Small tables with named rows and columns. After each table, cells are looked up by row and column.

Table Vif
         Kedev  Getoba  Damu  Varazep  Zos  Reperag
Kad        444     573   556      222  971      348
Fevod      643     749   767      997  388      699
Tun        739     581   617      760  453      723
Bamu       343     857   256      902  881      936
Fil        649     659   711      559  770      578
Tarobo     619     656   652      394  508      586
Sur        748     582   649      728  748      567
Palozaz    729     714   848      585  747      680
Nizatin    237     242   687      755  778      827
Todevob    630     616   658      715  561      529
Totapod    648     435   558      429  883      587
Vazafu     586     623   508      681  572      527
Miz        734     732   680      846  425      699
Lam        631     639   770      654  625      564

Getoba of Fil = 659
Kedev of Bamu = 343
Damu of Fevod = 767
Getoba of Vazafu = 623
Kedev of Sur = 748
Damu of Palozaz = 848
Getoba of Tun = 581

Table Niz
	Zumudi	Rad	Rasefis	Fopet	Venama	Tef	Fafab	Rep
Metat	6.61	5.18	5.92	2.47	2.42	2.76	3.53	4.14
Gopen	6.76	3.22	4.10	4.06	4.05	3.59	4.98	6.37
Poti	7.37	3.12	3.01	4.23	1.18	5.02	4.75	4.48
Mim	5.52	4.31	1.53	6.29	0.16	9.66	6.53	2.95
Fakal	6.80	3.29	4.92	3.02	3.70	0.57	3.29	5.40
Totokig	5.31	4.22	3.21	5.36	2.90	5.71	4.76	4.43

What is the Fafab of Totokig in Niz? 4.76
What is the Rep of Fakal in Niz? 5.40
What is the Zumudi of Mim in Niz? 5.52
What is the Rasefis of Metat in Niz? 5.92
What is the Venama of Totokig in Niz? 2.90
What is the Fopet of Poti in Niz? 4.23
What is the Rad of Totokig in Niz? 4.22
What is the Fopet of Gopen in Niz? 4.06
What is the Zumudi of Poti in Niz? 7.37
What is the Fopet of Mim in Niz? 6.29
What is the Tef of Totokig in Niz? 5.71
What is the Rad of Poti in Niz? 3.12
What is the Rad of Mim in Niz? 4.31
What is the Rad of Gopen in Niz? 3.22
What is the Zumudi of Fakal in Niz? 6.80

Table Vanavav
,Dilanel,Mazab,Kalof,Zesos,Toli,Bive
Rop,168,210,90,124,120,112
Mur,107,153,79,110,115,100
Fev,209,157,169,137,144,123
Lebami,138,71,141,63,107,141
Voto,202,129,110,143,185,65
Vedadi,170,36,189,108,145,129

Fev, Dilanel => 209
Voto, Bive => 65
Vedadi, Dilanel => 170
Voto, Mazab => 129
Lebami, Bive => 141
Vedadi, Kalof => 189
Lebami, Dilanel => 138
Vedadi, Toli => 145
Rop, Toli => 120

Pado =
|  | Mimefaf | Vuvuvo | Rukon | Gimol |
|---|---|---|---|---|
| Disali | -8019 | 6122 | 1131 | 2964 |
| Dif | 3430 | 3374 | 3276 | -7001 |
| Zin | -2552 | -1120 | 5205 | 1564 |
| Larub | 5933 | 3516 | 8456 | -7715 |
| Genul | 6838 | 6933 | 8351 | -6582 |
| Sabuzud | 5383 | 2836 | -7700 | -6539 |
| Rotar | -2360 | 4293 | -3689 | -4539 |
| Vafupa | -2238 | 1721 | 7580 | 4898 |
| Gef | -7172 | 340 | 8109 | -6041 |
| Leso | 1846 | 5924 | -1079 | 1889 |
| Zamafa | -3048 | 2980 | -2438 | -4563 |
| Vev | 5812 | -5137 | 799 | -5866 |
| Tok | 1866 | 4978 | -1497 | -777 |

What is the Vuvuvo of Leso in Pado? 5924
What is the Rukon of Dif in Pado? 3276
What is the Rukon of Vev in Pado? 799
What is the Gimol of Leso in Pado? 1889
What is the Gimol of Genul in Pado? -6582
What is the Vuvuvo of Sabuzud in Pado? 2836
What is the Vuvuvo of Zin in Pado? -1120
What is the Rukon of Leso in Pado? -1079

Luguges =
,Bigeb,Zoz,Zeg,Dufuna
Kat,5012,5911,3933,5216
Mabosu,4342,7107,4400,4970
Non,4120,8548,6563,4875
Zul,4606,4916,3822,4739
Nov,1207,3294,7204,4669
Kop,7398,4241,7597,5129
Nik,3616,3308,6853,5017
Kideme,2580,6243,3993,4769
Dafe,5648,7362,7459,4899
Pimen,2867,5035,4731,5478

Non, Zeg -> 6563
Pimen, Bigeb -> 2867
Zul, Bigeb -> 4606
Kat, Zeg -> 3933
Mabosu, Zoz -> 7107
Nik, Dufuna -> 5017
Kideme, Zeg -> 3993

Tor =
columns: Mudidi, Viduba, Dar, Pog
Didur: [5921, 3530, 8394, 7851]
Gute: [4622, 4785, 4827, 5870]
Zimipu: [8728, 7801, 3359, 7967]
Digo: [5236, 7769, 3417, 3316]
Nifal: [5551, 4180, 5203, 5893]
Kidu: [4729, 5538, 5789, 5798]
Fid: [5683, 6104, 3126, 4162]
Gezano: [5317, 5598, 5515, 5584]
Gom: [5654, 4812, 6307, 6256]
Zato: [5743, 5729, 5042, 5946]
Madiz: [8815, 7600, 3637, 7857]
Zozak: [5049, 5546, 5333, 5411]
Safa: [5306, 8141, 2056, 2577]

What is the Dar of Gom in Tor? 6307
What is the Viduba of Zozak in Tor? 5546
What is the Viduba of Nifal in Tor? 4180
What is the Viduba of Safa in Tor? 8141
What is the Mudidi of Zozak in Tor? 5049
What is the Viduba of Gute in Tor? 4785
What is the Viduba of Digo in Tor? 7769
What is the Mudidi of Gute in Tor? 4622
What is the Dar of Zato in Tor? 5042
What is the Pog of Nifal in Tor? 5893
What is the Dar of Nifal in Tor? 5203
What is the Dar of Digo in Tor? 3417
What is the Dar of Gute in Tor? 4827
What is the Pog of Didur in Tor? 7851
What is the Pog of Madiz in Tor? 7857

Vis
|  | Kemu | Bimopug | Luve | Fum | Savo | Nid | Fem | Zepifut | Pasesa |
|---|---|---|---|---|---|---|---|---|---|
| Vib | 125 | 135 | 160 | 140 | 142 | 118 | 160 | 151 | 139 |
| Zukere | 198 | 131 | 64 | 55 | 148 | 89 | 129 | 57 | 87 |
| Nat | 195 | 132 | 79 | 54 | 151 | 105 | 139 | 74 | 66 |
| Dit | 97 | 144 | 168 | 216 | 120 | 183 | 112 | 180 | 212 |
| Fip | 110 | 149 | 159 | 211 | 120 | 207 | 106 | 179 | 195 |
| Kirasa | 89 | 141 | 186 | 211 | 127 | 160 | 134 | 189 | 205 |

Zukere, Bimopug -> 131
Kirasa, Fum -> 211
Zukere, Savo -> 148
Vib, Kemu -> 125
Vib, Luve -> 160
Nat, Bimopug -> 132
Vib, Nid -> 118
Nat, Fum -> 54
Dit, Fum -> 216
Vib, Fum -> 140
Dit, Nid -> 183
Dit, Bimopug -> 144
Kirasa, Zepifut -> 189
Dit, Fem -> 112
Kirasa, Savo -> 127

Sukob:
cols = Tum, Mori, Zez, Bofof, Kidur, Kinu, Ruv, Melafe, Bigu
Loseku: [63, 196, 113, 131, 188, 190, 128, 195, 99]
Led: [140, 136, 125, 142, 55, 142, 179, 120, 116]
Rabifor: [8, 130, 102, 32, 173, 165, 205, 89, 74]

What is the Mori of Loseku in Sukob?
196
What is the Ruv of Rabifor in Sukob?
205
What is the Bigu of Rabifor in Sukob?
74
What is the Tum of Led in Sukob?
140
What is the Zez of Loseku in Sukob?
113
What is the Melafe of Rabifor in Sukob?
89
What is the Bofof of Rabifor in Sukob?
32
What is the Melafe of Led in Sukob?
120
What is the Melafe of Loseku in Sukob?
195
What is the Tum of Loseku in Sukob?
63
What is the Tum of Rabifor in Sukob?
8
What is the Kinu of Loseku in Sukob?
190
What is the Kinu of Led in Sukob?
142
What is the Kidur of Loseku in Sukob?
188
What is the Bofof of Loseku in Sukob?
131
What is the Mori of Rabifor in Sukob?
130
What is the Ruv of Loseku in Sukob?
128
What is the Zez of Led in Sukob?
125
What is the Bigu of Led in Sukob?
116
Which row has the largest Melafe? Loseku

Vif:
|  | Mer | Lekopul | Roseta | Mubagep | Pili |
|---|---|---|---|---|---|
| Bomiv | 103 | 133 | 125 | 109 | 119 |
| Zivo | 208 | 59 | 108 | 64 | 8 |
| Rur | 130 | 135 | 18 | 219 | 85 |
| Gofit | 74 | 58 | 218 | 43 | 228 |
| Duvada | 90 | 123 | 103 | 118 | 46 |
| Tekop | 117 | 121 | 124 | 94 | 186 |
| Nefu | 210 | 21 | 101 | 82 | 7 |

Pili of Duvada = 46
Lekopul of Bomiv = 133
Mubagep of Nefu = 82
Mer of Duvada = 90
Pili of Tekop = 186
Pili of Bomiv = 119
Roseta of Bomiv = 125
Lekopul of Nefu = 21
Roseta of Gofit = 218
Mubagep of Bomiv = 109
Mer of Zivo = 208
Mubagep of Tekop = 94
Mer of Gofit = 74

Table Zun
       Fasulis  Lerur    Dut   Mebo  Zavago    Reg  Zerobo    Zan
Limi     0.868  0.857  0.950  0.974   0.874  0.721   0.203  0.673
Lusa     0.787  0.750  0.520  0.357   0.541  0.630   0.464  0.853
Tif      0.581  0.042  0.622  0.069   0.653  0.548   0.306  0.279
Pup      0.652  0.645  0.783  0.715   0.815  0.830   0.493  0.680
Kefeb    0.823  0.901  0.211  0.805   0.186  0.430   0.661  0.939

What is the Zerobo of Tif in Zun? 0.306
What is the Fasulis of Kefeb in Zun? 0.823
What is the Zerobo of Lusa in Zun? 0.464
What is the Zan of Tif in Zun? 0.279
What is the Mebo of Tif in Zun? 0.069
What is the Reg of Tif in Zun? 0.548
What is the Reg of Kefeb in Zun? 0.430
What is the Zavago of Pup in Zun? 0.815
What is the Zavago of Limi in Zun? 0.874
What is the Zavago of Lusa in Zun? 0.541
What is the Mebo of Limi in Zun? 0.974
What is the Lerur of Kefeb in Zun? 0.901
What is the Dut of Kefeb in Zun? 0.211
What is the Lerur of Limi in Zun? 0.857
What is the Fasulis of Tif in Zun? 0.581
Row with the largest Zavago: Limi

